Here is a tiny trained network, its code and every weight. The questions are about switching its units off for an input and a target symbol, where a switched-off unit gives its printed mean instead of its output.

import numpy as np


def w(rows, s, z=0):
    codes = np.array(rows[::2]) - 128.0
    scale = np.full(codes.shape[1], s)
    scale[-1] = z or s
    return codes * scale


def f(y):
    return np.maximum(y, 0)


def softmax(a):
    e = np.exp(a - a.max(-1, keepdims=True))
    return e / e.sum(-1, keepdims=True)


def log_softmax(a):
    a = a - a.max(-1, keepdims=True)
    return a - np.log(np.exp(a).sum(-1, keepdims=True))


def net(x, mask):
    ids = ['βγεζηθλμξπτφψ'.index(c) for c in x.split()]
    T = len(ids)
    res = E[ids] + P[:T]
    u = 0
    for l in range(2):
        q, k, v = (res @ M[l].T for M in (Q, K, V))
        z = softmax(np.where(np.tri(T) > 0, q @ k.T / 3**0.5, -1e9)) @ v
        res = res + np.where(mask[u], z, O[l][:, -1]) @ O[l][:, :-1]
        u += 1
        y = f(res @ A[l][:, :-1].T + A[l][:, -1])
        res = res + np.where(mask[u : u + 4], y, B[l][:, -1]) @ B[l][:, :-1]
        u += 4
    return log_softmax(res[-1] @ U[:, :-1].T + U[:, -1])


Q, K, V, O, A, B = {}, {}, {}, {}, {}, {}
E = w([
[137,158,26,172,154],'β',
[122,162,170,133,62],'γ',
[178,101,76,177,151],'ε',
[129,114,187,129,128],'ζ',
[122,23,102,94,83],'η',
[161,93,99,195,157],'θ',
[124,184,133,126,187],'λ',
[134,162,103,53,206],'μ',
[206,170,223,140,101],'ξ',
[130,166,179,166,212],'π',
[159,148,129,250,124],'τ',
[87,211,145,181,114],'φ',
[134,250,59,150,105],'ψ',
],0.022)
P = w([
[168,50,98,89,156],'0',
[134,70,119,116,150],'1',
[114,102,135,118,161],'2',
[124,155,154,133,157],'3',
[140,194,158,164,153],'4',
[135,227,185,181,135],'5',
[154,255,204,181,145],'6',
[171,246,196,201,127],'7',
],0.006)
Q[0] = w([
[82,156,108,166,189],'0.h0',
[73,155,9,2,27],'0.h0',
[152,120,186,101,45],'0.h0',
],0.0076)
K[0] = w([
[172,208,81,169,86],'0.h0',
[135,24,61,71,153],'0.h0',
[158,119,146,135,12],'0.h0',
],0.011)
V[0] = w([
[253,134,156,86,200],'0.h0',
[134,1,77,87,27],'0.h0',
[72,185,242,142,114],'0.h0',
],0.004)
O[0] = w([
[198,246,156,83,163,154],'0.h0',
[169,150,146,231,62,2],'0.h0',
[80,105,39,213,150,186],'0.h0',
],0.011,0.0045)
A[0] = w([
[157,253,120,131,19,65],'0.n0',
[180,17,58,100,122,95],'0.n1',
[116,193,114,120,5,143],'0.n2',
[111,54,134,230,121,5],'0.n3',
],0.0058,0.0033)
B[0] = w([
[16,197,185,119,101,254],'0.n0',
[63,80,157,2,137,247],'0.n1',
[73,126,149,26,125,234],'0.n2',
[232,151,149,146,87,209],'0.n3',
],0.0082,0.0021)
Q[1] = w([
[85,52,160,245,59],'1.h0',
[176,197,161,65,62],'1.h0',
[122,69,130,255,68],'1.h0',
],0.0062)
K[1] = w([
[109,129,230,155,46],'1.h0',
[107,12,181,133,120],'1.h0',
[108,2,95,125,149],'1.h0',
],0.0068)
V[1] = w([
[72,2,145,63,227],'1.h0',
[14,212,43,19,116],'1.h0',
[95,64,197,102,171],'1.h0',
],0.0063)
O[1] = w([
[167,92,111,125,206,170],'1.h0',
[96,172,182,108,82,255],'1.h0',
[166,1,245,143,147,158],'1.h0',
],0.0087,0.0035)
A[1] = w([
[53,44,255,149,95,248],'1.n0',
[92,14,180,93,199,86],'1.n1',
[200,78,164,172,219,169],'1.n2',
[46,87,97,97,147,24],'1.n3',
],0.0071,0.0016)
B[1] = w([
[150,171,46,75,90,217],'1.n0',
[23,34,135,216,219,229],'1.n1',
[254,163,140,133,102,254],'1.n2',
[15,96,192,233,28,161],'1.n3',
],0.0074,0.0067)
U = w([
[173,148,95,202,112,186],'β',
[137,127,144,144,114,131],'γ',
[112,146,144,157,184,1],'ε',
[128,141,101,134,146,131],'ζ',
[170,153,219,148,87,51],'η',
[112,81,121,67,104,130],'θ',
[115,132,113,55,172,104],'λ',
[185,151,88,95,102,120],'μ',
[26,114,118,183,139,154],'ξ',
[136,136,136,136,126,137],'π',
[143,176,7,109,145,208],'τ',
[101,153,133,84,69,158],'φ',
[132,137,123,134,121,46],'ψ',
],0.012,0.0035)

Each question gives the input, a string of symbols that net reads in full, and the target symbol t.
The units are the heads (3 rows each of Q, K, V and O) and the neurons (one row each of A and B). Each row of codes is followed by its name. A weight is (code - 128) times the scale printed after its matrix; where a second scale follows, it is the last column's (O, A, B and U).
mask holds one flag per unit, layer by layer, with each layer's heads first. A switched-off unit (its flag False) gives its mean, the last column of its rows in O or B, instead of its output. The means were averaged over made-up inputs and are rounded, as every weight is.
A unit's drop is (log p(t) with every unit on - log p(t) with that unit switched off) / (log p(t) with every unit on - log p(t) with every unit switched off).
The circuit of an input: a set's keep is (log p(t) with only the set's units on - log p(t) with every unit switched off) / (log p(t) with every unit on - log p(t) with every unit switched off). Starting from all 10 units, units are removed one at a time, each time the one whose removal leaves the highest keep (on an exact tie, the one counted first), for as long as the keep stays at least 0.8.
units of the circuit, in order: the units of the circuit, biggest drop first
most important unit: the unit with the biggest drop
k most important neurons: the k neurons with the biggest drops, biggest first
top k neurons in layer l: the k neurons of layer l with the biggest drops, biggest first
input η τ η λ μ γ φ, target ξ: units of the circuit, in order	[0.h0]
input φ φ ε, target ξ: 3 most important neurons	[0.n1, 1.n1, 1.n3]
input ξ ψ ζ, target φ: units of the circuit, in order	[1.h0, 1.n0]
input ε γ ψ ψ ψ γ π, target φ: units of the circuit, in order	[1.h0, 0.h0]
input η θ ζ ε θ, target β: units of the circuit, in order	[1.h0, 1.n2, 0.h0, 0.n1]
input λ ξ ξ φ φ ψ φ, target φ: 2 most important neurons	[1.n1, 0.n0]
input γ θ ξ ψ γ π, target φ: 2 most important neurons	[0.n0, 1.n1]
input λ ψ θ φ, target φ: units of the circuit, in order	[1.h0, 1.n1]
input φ θ ζ ψ, target φ: 2 most important neurons	[0.n2, 0.n0]
input θ ζ θ, target β: units of the circuit, in order	[0.h0, 1.h0, 1.n2]
input ε β ε φ ε φ ξ λ, target ξ: units of the circuit, in order	[0.h0, 1.n3]
input ε λ φ η ψ φ λ, target φ: units of the circuit, in order	[1.h0, 0.h0, 0.n0]
input ζ π π φ ζ, target ξ: units of the circuit, in order	[0.h0, 1.n1]
input π λ π θ ζ ψ ε λ, target φ: units of the circuit, in order	[1.h0, 0.h0]
input λ ψ ε, target φ: units of the circuit, in order	[1.h0, 0.n1, 0.h0]
input γ η ψ θ φ π, target ξ: 3 most important neurons	[1.n2, 1.n3, 0.n1]
input φ φ θ, target ξ: 3 most important neurons	[0.n1, 1.n1, 1.n3]
input φ ε π φ γ ζ, target ξ: units of the circuit, in order	[0.h0]
input η μ θ θ θ φ ε θ, target ξ: top 2 neurons in layer 1	[1.n1, 1.n3]
input η π θ, target ε: top 2 neurons in layer 0	[0.n0, 0.n2]
input ξ ψ θ, target φ: most important unit	1.h0
input ε φ φ μ π ψ, target φ: units of the circuit, in order	[0.n0, 0.h0]
input π π ε, target ε: top 3 neurons in layer 1	[1.n1, 1.n2, 1.n0]
input θ ψ ε, target φ: top 2 neurons in layer 0	[0.n1, 0.n0]
input μ φ ξ φ λ μ φ π, target ξ: 2 most important neurons	[1.n1, 1.n3]
